Here is a tiny trained network, its code and every weight. The questions are about switching its units off for an input and a target symbol, where a switched-off unit gives its printed mean instead of its output.

import numpy as np


def w(rows, s, z=0):
    codes = np.array(rows[::2]) - 128.0
    scale = np.full(codes.shape[1], s)
    scale[-1] = z or s
    return codes * scale


def norm(h):
    return h / np.sqrt((h * h).mean(-1, keepdims=True) + 1e-5)


def f(y):
    return y / 2 * (1 + np.tanh(0.7978845608 * (y + 0.044715 * y**3)))


def softmax(a):
    e = np.exp(a - a.max(-1, keepdims=True))
    return e / e.sum(-1, keepdims=True)


def log_softmax(a):
    a = a - a.max(-1, keepdims=True)
    return a - np.log(np.exp(a).sum(-1, keepdims=True))


def net(x, mask):
    ids = ['αβγεζθλμξπστφψω'.index(c) for c in x.split()]
    T = len(ids)
    res = E[ids] + P[:T]
    u = 0
    for l in range(2):
        q, k, v = (norm(res) @ M[l].T for M in (Q, K, V))
        z = softmax(np.where(np.tri(T) > 0, q @ k.T / 2**0.5, -1e9)) @ v
        res = res + np.where(mask[u], z, O[l][:, -1]) @ O[l][:, :-1]
        u += 1
        y = f(norm(res) @ A[l][:, :-1].T + A[l][:, -1])
        res = res + np.where(mask[u : u + 4], y, B[l][:, -1]) @ B[l][:, :-1]
        u += 4
    return log_softmax(norm(res)[-1] @ U[:, :-1].T + U[:, -1])


Q, K, V, O, A, B = {}, {}, {}, {}, {}, {}
E = w([
[65,104,84,106,169],'α',
[118,141,162,113,95],'β',
[55,235,102,117,132],'γ',
[105,154,100,140,249],'ε',
[158,171,153,104,76],'ζ',
[103,65,87,199,63],'θ',
[95,143,165,107,121],'λ',
[50,50,97,68,100],'μ',
[58,117,103,91,177],'ξ',
[123,186,161,103,129],'π',
[145,241,148,208,108],'σ',
[98,171,185,106,117],'τ',
[127,180,172,103,103],'φ',
[139,174,123,34,138],'ψ',
[165,164,154,103,71],'ω',
],0.019)
P = w([
[176,107,119,114,156],'0',
[83,112,84,157,8],'1',
[129,115,163,136,162],'2',
[95,148,60,138,68],'3',
[135,113,166,139,169],'4',
[106,157,61,96,92],'5',
[142,124,193,146,152],'6',
[130,160,67,62,102],'7',
[130,128,209,148,148],'8',
[127,172,58,55,124],'9',
[125,129,205,143,157],'10',
],0.014)
Q[0] = w([
[81,227,66,104,139],'L0H1',
[150,117,1,235,95],'L0H1',
],0.0055)
K[0] = w([
[153,159,7,177,152],'L0H1',
[153,11,255,222,115],'L0H1',
],0.0034)
V[0] = w([
[254,81,220,206,223],'L0H1',
[125,131,155,67,46],'L0H1',
],0.0061)
O[0] = w([
[196,194,118,237,249,3],'L0H1',
[219,84,1,90,29,78],'L0H1',
],0.0092,0.0047)
A[0] = w([
[147,11,198,163,115,41],'L0N1',
[195,130,204,137,90,4],'L0N2',
[125,145,176,98,200,117],'L0N3',
[179,185,119,80,198,120],'L0N4',
],0.011,0.0031)
B[0] = w([
[50,1,24,169,213,140],'L0N1',
[68,75,165,177,221,135],'L0N2',
[227,119,123,194,185,254],'L0N3',
[129,160,135,118,94,203],'L0N4',
],0.0075,0.0041)
Q[1] = w([
[115,106,109,74,255],'L1H1',
[148,29,254,75,162],'L1H1',
],0.0061)
K[1] = w([
[130,190,114,146,116],'L1H1',
[61,255,110,55,136],'L1H1',
],0.0086)
V[1] = w([
[136,125,176,102,254],'L1H1',
[76,201,93,172,103],'L1H1',
],0.0085)
O[1] = w([
[166,107,55,103,132,253],'L1H1',
[1,224,127,123,132,216],'L1H1',
],0.0094,0.0026)
A[1] = w([
[212,194,179,175,85,53],'L1N1',
[148,17,249,83,107,76],'L1N2',
[26,127,106,131,53,182],'L1N3',
[56,238,2,138,48,247],'L1N4',
],0.0099,0.0014)
B[1] = w([
[56,126,82,138,121,136],'L1N1',
[79,110,58,121,200,155],'L1N2',
[223,210,196,141,95,234],'L1N3',
[147,74,194,49,11,254],'L1N4',
],0.012,0.0087)
U = w([
[178,137,185,129,88,205],'α',
[70,59,110,77,115,160],'β',
[150,182,80,11,182,2],'γ',
[94,59,120,192,133,183],'ε',
[152,83,112,135,157,114],'ζ',
[153,126,107,139,147,76],'θ',
[137,122,93,144,140,90],'λ',
[75,178,129,208,114,115],'μ',
[110,167,67,134,131,71],'ξ',
[127,126,90,150,136,92],'π',
[148,133,98,136,150,89],'σ',
[112,145,66,140,130,82],'τ',
[155,134,107,132,149,67],'φ',
[150,117,189,148,237,198],'ψ',
[178,60,121,112,179,106],'ω',
],0.012,0.005)

Each question gives the input, a string of symbols that net reads in full, and the target symbol t.
The units are the heads (2 rows each of Q, K, V and O) and the neurons (one row each of A and B). Each row of codes is followed by its name. A weight is (code - 128) times the scale printed after its matrix; where a second scale follows, it is the last column's (O, A, B and U).
mask holds one flag per unit, layer by layer, with each layer's heads first. A switched-off unit (its flag False) gives its mean, the last column of its rows in O or B, instead of its output. The means were averaged over made-up inputs and are rounded, as every weight is.
A unit's drop is (log p(t) with every unit on - log p(t) with that unit switched off) / (log p(t) with every unit on - log p(t) with every unit switched off).
The circuit of an input: a set's keep is (log p(t) with only the set's units on - log p(t) with every unit switched off) / (log p(t) with every unit on - log p(t) with every unit switched off). Starting from all 10 units, units are removed one at a time, each time the one whose removal leaves the highest keep (on an exact tie, the one counted first), for as long as the keep stays at least 0.8.
units of the circuit, in order: the units of the circuit, biggest drop first
k most important neurons: the k neurons with the biggest drops, biggest first
k most important neurons of layer l: the k neurons of layer l with the biggest drops, biggest first
input σ ε ζ ε α γ ε ξ ξ ω ω, target ψ: units of the circuit, in order : (L1N4, L1N2)
input ω π ψ ε, target α: units of the circuit, in order : (L0H1, L0N3, L1H1, L1N3)
input α α ξ φ γ ε, target α: most important neuron : (L1N4)
input ψ ε θ, target ε: units of the circuit, in order : (L0N1, L1N4)
input ε ε α φ γ ε ψ, target γ: 3 most important neurons : (L1N4, L1N3, L0N3)
input ε ε ζ, target ψ: units of the circuit, in order : (L1N4, L0H1, L1N3)
input ξ ξ σ, target μ: units of the circuit, in order : (L1N1, L1N4, L0N2)
input ψ γ ε ε, target β: units of the circuit, in order : (L1N3, L1N4)
input ζ γ σ, target μ: 2 most important neurons : (L1N1, L0N2)
input γ μ ξ μ ξ λ ε ε λ, target ψ: 2 most important neurons : (L1N4, L1N2)
input ε ε μ ε μ φ γ ε τ, target ψ: 3 most important neurons of layer 1 : (L1N4, L1N2, L1N1)
input ε μ ε ζ ω, target ψ: units of the circuit, in order : (L0N2, L1N4)
input ε λ γ ξ ε φ ψ, target γ: 3 most important neurons : (L1N4, L1N2, L1N3)
input γ λ α μ, target α: units of the circuit, in order : (L1N3)
input τ φ ψ λ ε ξ, target α: units of the circuit, in order : (L1N3, L1N2)
input μ ε φ, target ψ: 3 most important neurons : (L1N4, L0N2, L1N2)
input ε θ ξ μ ε λ π, target ψ: 3 most important neurons : (L1N4, L0N2, L0N3)
input ε ξ γ λ σ θ φ λ ε μ, target α: units of the circuit, in order : (L1N3, L1H1)
input μ ε α, target ψ: 3 most important neurons : (L1N4, L1N3, L0N4)
input θ γ ε α, target α: units of the circuit, in order : (L1N3)
input ξ ε φ ξ ε μ ξ ε φ, target ψ: 2 most important neurons : (L1N4, L0N2)
input μ ε ε φ ξ τ μ ε α, target ψ: 2 most important neurons : (L1N4, L1N3)
